Below are the code and all the weights of a small trained network. Each question names an input and a class and asks about switching units off, where a switched-off unit gives its printed mean instead of its output.

import numpy as np


def w(rows, s, z=0):
    codes = np.array(rows[::2]) - 128.0
    scale = np.full(codes.shape[1], s)
    scale[-1] = z or s
    return codes * scale


def norm(h):
    return h / np.sqrt((h * h).mean(-1, keepdims=True) + 1e-5)


def f(y):
    return y / 2 * (1 + np.tanh(0.7978845608 * (y + 0.044715 * y**3)))


def log_softmax(a):
    a = a - a.max(-1, keepdims=True)
    return a - np.log(np.exp(a).sum(-1, keepdims=True))


def net(x, mask):
    res = np.array(x, float).reshape(1, 8) / 4 @ E
    u = 0
    for l in range(4):
        y = f(norm(res) @ A[l][:, :-1].T + A[l][:, -1])
        res = res + np.where(mask[u : u + 4], y, B[l][:, -1]) @ B[l][:, :-1]
        u += 4
    return log_softmax(norm(res)[-1] @ U[:, :-1].T + U[:, -1])


A, B = {}, {}
E = w([
[126,110,108,118,115,145,159,139,110],'x0',
[99,126,2,141,244,77,132,108,123],'x1',
[140,137,127,137,125,115,100,98,138],'x2',
[48,44,126,132,76,42,90,50,124],'x3',
[137,129,129,133,127,122,111,107,142],'x4',
[127,139,171,21,101,79,232,59,235],'x5',
[110,146,129,134,124,126,123,132,126],'x6',
[136,143,128,134,119,101,132,116,105],'x7',
],0.0069)
A[0] = w([
[114,139,109,84,175,93,187,87,144,4],'L0N0',
[213,60,230,238,89,161,92,162,46,130],'L0N1',
[73,3,122,95,109,85,67,118,95,166],'L0N2',
[156,108,171,169,18,139,88,136,80,148],'L0N3',
],0.0066,0.0033)
B[0] = w([
[108,99,71,106,153,94,167,118,254,158],'L0N0',
[118,121,167,191,148,106,176,149,176,254],'L0N1',
[54,123,138,185,91,86,44,189,74,210],'L0N2',
[95,112,163,137,87,200,137,163,216,207],'L0N3',
],0.0094,0.0058)
A[1] = w([
[175,137,244,149,158,142,132,174,156,251],'L1N0',
[102,146,46,72,128,88,138,91,197,177],'L1N1',
[199,161,128,223,254,142,175,163,197,213],'L1N2',
[33,73,229,77,53,83,124,75,158,55],'L1N3',
],0.006,0.0017)
B[1] = w([
[76,127,96,84,123,96,116,183,160,225],'L1N0',
[124,109,175,180,90,121,173,191,143,188],'L1N1',
[167,126,81,141,98,192,179,37,111,255],'L1N2',
[102,112,215,69,190,255,161,117,79,203],'L1N3',
],0.0098,0.0065)
A[2] = w([
[206,131,227,19,26,152,147,156,139,6],'L2N0',
[60,68,175,208,97,22,116,169,150,147],'L2N1',
[122,77,200,87,96,2,207,153,123,146],'L2N2',
[137,13,66,193,128,109,159,67,34,197],'L2N3',
],0.0064,0.0023)
B[2] = w([
[178,135,24,68,91,119,23,91,6,225],'L2N0',
[99,191,165,101,153,23,105,211,176,253],'L2N1',
[45,208,142,95,198,175,59,105,197,199],'L2N2',
[183,176,120,57,255,179,69,141,158,226],'L2N3',
],0.0069,0.0046)
A[3] = w([
[132,175,143,255,6,167,209,226,207,221],'L3N0',
[173,144,98,210,202,15,105,212,31,28],'L3N1',
[177,167,118,27,89,123,192,149,207,6],'L3N2',
[222,211,149,10,16,162,169,188,196,66],'L3N3',
],0.0058,0.0018)
B[3] = w([
[138,106,92,135,203,44,194,49,162,254],'L3N0',
[184,161,103,69,41,138,75,105,127,169],'L3N1',
[141,96,144,186,94,113,67,95,132,178],'L3N2',
[186,114,80,143,63,5,106,141,64,217],'L3N3',
],0.013,0.0071)
U = w([
[177,104,84,197,126,71,244,56,182,144],'0',
[157,151,80,128,48,40,2,159,67,185],'1',
[23,133,196,162,187,73,104,172,232,202],'2',
[91,124,228,63,71,224,140,120,97,34],'3',
[186,224,77,151,217,234,94,115,81,6],'4',
],0.01,0.002)

Each question gives the input, the list of numbers given to net, and the class t.
The units are the neurons (one row each of A and B). Each row of codes is followed by its name. A weight is (code - 128) times the scale printed after its matrix; where a second scale follows, it is the last column's (A, B and U).
mask holds one flag per neuron, layer by layer. A switched-off neuron (its flag False) gives its mean, the last column of its row in B, instead of its output. The means were averaged over made-up inputs and are rounded, as every weight is.
A unit's drop is (log p(t) with every unit on - log p(t) with that unit switched off) / (log p(t) with every unit on - log p(t) with every unit switched off).
The circuit of an input: a set's keep is (log p(t) with only the set's units on - log p(t) with every unit switched off) / (log p(t) with every unit on - log p(t) with every unit switched off). Starting from the 12 units with the biggest drops (on a tie, the unit counted first), units are removed one at a time, each time the one whose removal leaves the highest keep (on an exact tie, the one counted first), for as long as the keep stays at least 0.8.
circuit, biggest first: the units of the circuit, biggest drop first
most important unit: the unit with the biggest drop
k most important neurons: the k neurons with the biggest drops, biggest first
top k neurons in layer l: the k neurons of layer l with the biggest drops, biggest first
drop when u is switched off: that unit's drop, to one decimal
input [6,-8,1,-3,1,2,6,5], class 1: circuit, biggest first => (L2N0)
input [2,1,8,7,2,1,-4,-1], class 2: 4 most important neurons => (L0N2; L3N3; L2N0; L1N3)
input [0,-5,7,-5,-4,1,-2,-2], class 1: 2 most important neurons => (L3N3; L2N0)
input [-8,6,0,1,-5,3,7,7], class 2: 3 most important neurons => (L2N2; L1N1; L0N1)
input [-7,7,8,1,-8,5,6,2], class 2: top 2 neurons in layer 2 => (L2N2; L2N1)
input [-1,0,-1,2,5,2,5,-2], class 3: 3 most important neurons => (L1N3; L0N1; L3N0)
input [2,4,0,1,-6,7,-8,-5], class 2: circuit, biggest first => (L2N2; L3N0)
input [-5,-1,-7,3,8,2,2,-5], class 3: 2 most important neurons => (L1N3; L0N1)
input [7,-8,-8,-6,-2,-1,7,7], class 0: 2 most important neurons => (L3N0; L0N1)
input [3,6,-4,0,-7,-2,-2,8], class 4: 2 most important neurons => (L2N3; L3N3)
input [8,6,-4,-2,8,-1,-6,-1], class 4: 2 most important neurons => (L2N3; L3N0)
input [-1,3,3,0,3,-4,-1,-3], class 4: 4 most important neurons => (L2N3; L3N3; L1N0; L1N1)
input [8,-7,6,-1,1,4,6,-8], class 1: 2 most important neurons => (L3N3; L2N0)
input [5,1,-7,6,-5,-1,3,-5], class 1: most important unit => L0N2
input [2,0,-4,-2,-6,8,6,-8], class 1: top 3 neurons in layer 3 => (L3N3; L3N0; L3N2)
input [0,-7,-1,8,7,0,-6,3], class 2: 3 most important neurons => (L0N2; L1N2; L0N1)
input [-4,8,4,8,-8,-1,-4,-3], class 1: 2 most important neurons => (L3N1; L0N2)
input [8,-8,-7,-3,-3,2,6,5], class 1: 2 most important neurons => (L2N0; L3N3)
input [8,6,-8,8,2,-1,-5,7], class 1: top 2 neurons in layer 3 => (L3N1; L3N0)
input [-6,-6,0,-1,0,-5,-8,0], class 0: circuit, biggest first => (L3N0)
input [3,-4,-2,-1,0,-2,-1,0], class 0: top 2 neurons in layer 0 => (L0N2; L0N1)
input [3,-1,8,5,-4,7,-5,-6], class 3: drop when L1N3 is switched off => 1.0
input [-6,6,1,-1,2,-7,-4,-8], class 4: drop when L2N3 is switched off => 0.1
input [6,-2,-5,-1,7,-3,4,1], class 0: drop when L3N0 is switched off => 0.1
